Here is a tiny trained network, its code and every weight. The questions are about switching its units off for an input and a class, where a switched-off unit gives its printed mean instead of its output.

import numpy as np


def w(rows, s, z=0):
    codes = np.array(rows[::2]) - 128.0
    scale = np.full(codes.shape[1], s)
    scale[-1] = z or s
    return codes * scale


def norm(h):
    return h / np.sqrt((h * h).mean(-1, keepdims=True) + 1e-5)


def f(y):
    return np.maximum(y, 0)


def log_softmax(a):
    a = a - a.max(-1, keepdims=True)
    return a - np.log(np.exp(a).sum(-1, keepdims=True))


def net(x, mask):
    res = np.array(x, float).reshape(1, 5) / 4 @ E
    u = 0
    for l in range(2):
        y = f(norm(res) @ A[l][:, :-1].T + A[l][:, -1])
        res = res + np.where(mask[u : u + 11], y, B[l][:, -1]) @ B[l][:, :-1]
        u += 11
    return log_softmax(norm(res)[-1] @ U[:, :-1].T + U[:, -1])


A, B = {}, {}
E = w([
[126,130,130,130,130,122,128],'x0',
[115,162,177,1,78,119,92],'x1',
[37,61,142,78,162,149,205],'x2',
[153,130,243,164,121,148,192],'x3',
[128,130,129,128,130,128,127],'x4',
],0.0028)
A[0] = w([
[157,3,139,175,162,142,164,112],'0.n0',
[105,113,29,101,121,125,82,77],'0.n1',
[62,153,68,123,157,140,120,60],'0.n2',
[24,53,132,84,219,166,197,8],'0.n3',
[119,128,254,160,130,169,239,83],'0.n4',
[51,82,70,97,138,116,79,44],'0.n5',
[133,49,63,153,189,143,115,148],'0.n6',
[128,104,19,128,143,65,163,106],'0.n7',
[179,160,96,146,150,54,96,147],'0.n8',
[68,153,172,38,138,125,148,138],'0.n9',
[91,102,98,160,186,121,182,126],'0.n10',
],0.0044,0.0017)
B[0] = w([
[78,192,147,112,144,159,133,201],'0.n0',
[162,89,176,146,202,93,139,207],'0.n1',
[175,66,146,105,197,130,96,170],'0.n2',
[242,129,101,164,1,38,168,230],'0.n3',
[170,53,81,86,226,117,16,254],'0.n4',
[158,84,169,87,162,111,50,191],'0.n5',
[80,217,134,109,128,140,146,206],'0.n6',
[157,93,190,111,151,174,76,199],'0.n7',
[150,108,116,121,108,177,199,202],'0.n8',
[51,157,93,154,111,161,126,212],'0.n9',
[69,170,116,105,114,177,149,194],'0.n10',
],0.0046,0.0038)
A[1] = w([
[59,215,89,196,154,132,127,143],'1.n0',
[201,168,90,179,98,135,137,20],'1.n1',
[133,60,254,170,138,116,112,49],'1.n2',
[194,173,98,170,46,94,116,86],'1.n3',
[48,169,146,36,59,109,61,217],'1.n4',
[194,140,158,122,109,151,148,223],'1.n5',
[156,59,106,119,61,103,244,6],'1.n6',
[193,125,122,143,65,96,180,115],'1.n7',
[214,116,166,132,141,172,53,89],'1.n8',
[99,161,136,94,112,134,84,114],'1.n9',
[151,91,123,154,180,168,169,129],'1.n10',
],0.0047,0.0015)
B[1] = w([
[146,192,217,157,72,202,120,170],'1.n0',
[53,143,163,64,90,79,200,173],'1.n1',
[204,85,19,91,195,155,52,174],'1.n2',
[29,71,157,92,63,81,192,181],'1.n3',
[151,181,154,252,146,181,174,231],'1.n4',
[55,115,95,95,143,129,96,192],'1.n5',
[59,169,109,107,66,27,121,160],'1.n6',
[45,112,106,78,96,44,166,164],'1.n7',
[121,69,88,105,159,83,136,253],'1.n8',
[160,133,119,179,152,175,166,163],'1.n9',
[163,152,162,100,61,132,86,192],'1.n10',
],0.0044,0.0042)
U = w([
[189,75,94,83,232,144,53,245],'0',
[57,141,114,90,71,71,173,41],'1',
[127,227,167,180,145,255,149,91],'2',
],0.0097,0.00013)

Each question gives the input, the list of numbers given to net, and the class t.
The units are the neurons (one row each of A and B). Each row of codes is followed by its name. A weight is (code - 128) times the scale printed after its matrix; where a second scale follows, it is the last column's (A, B and U).
mask holds one flag per neuron, layer by layer. A switched-off neuron (its flag False) gives its mean, the last column of its row in B, instead of its output. The means were averaged over made-up inputs and are rounded, as every weight is.
A unit's drop is (log p(t) with every unit on - log p(t) with that unit switched off) / (log p(t) with every unit on - log p(t) with every unit switched off).
The circuit of an input: a set's keep is (log p(t) with only the set's units on - log p(t) with every unit switched off) / (log p(t) with every unit on - log p(t) with every unit switched off). Starting from the 12 units with the biggest drops (on a tie, the unit counted first), units are removed one at a time, each time the one whose removal leaves the highest keep (on an exact tie, the one counted first), for as long as the keep stays at least 0.8.
circuit, biggest first: the units of the circuit, biggest drop first
top k neurons: the k neurons with the biggest drops, biggest first
k most important neurons of layer l: the k neurons of layer l with the biggest drops, biggest first
drop when u is switched off: that unit's drop, to one decimal
input [8,7,-5,-4,-3], class 2: circuit, biggest first : 1.n4; 0.n4
input [-5,3,-3,-2,-8], class 1: circuit, biggest first : 0.n4
input [-2,6,-6,-3,0], class 1: top 2 neurons : 0.n4; 1.n3
input [2,-7,1,7,0], class 0: top 3 neurons : 0.n4; 0.n9; 1.n4
input [2,6,5,4,8], class 2: circuit, biggest first : 0.n9; 1.n4
input [-7,5,7,8,-2], class 0: top 2 neurons : 0.n4; 1.n2
input [7,5,2,6,-3], class 0: 2 most important neurons of layer 0 : 0.n4; 0.n6
input [1,-5,-4,-4,-7], class 2: circuit, biggest first : 0.n4; 1.n0
input [-5,-8,7,8,0], class 0: top 4 neurons : 0.n4; 0.n9; 1.n4; 0.n3
input [-8,-7,-2,7,-2], class 0: top 2 neurons : 0.n4; 0.n9
input [4,-6,6,2,5], class 1: top 4 neurons : 0.n3; 0.n9; 1.n6; 1.n4
input [6,-3,2,0,-1], class 2: 2 most important neurons of layer 0 : 0.n0; 0.n10
input [3,6,-8,-2,6], class 1: circuit, biggest first : 0.n4; 1.n3
input [1,7,-5,0,4], class 2: circuit, biggest first : 1.n4
input [4,7,6,-3,-7], class 2: top 2 neurons : 1.n4; 0.n9
input [-3,8,1,-7,-5], class 2: 4 most important neurons of layer 1 : 1.n4; 1.n8; 1.n2; 1.n9
input [-3,4,-5,-2,-8], class 1: drop when 0.n4 is switched off : 1.7
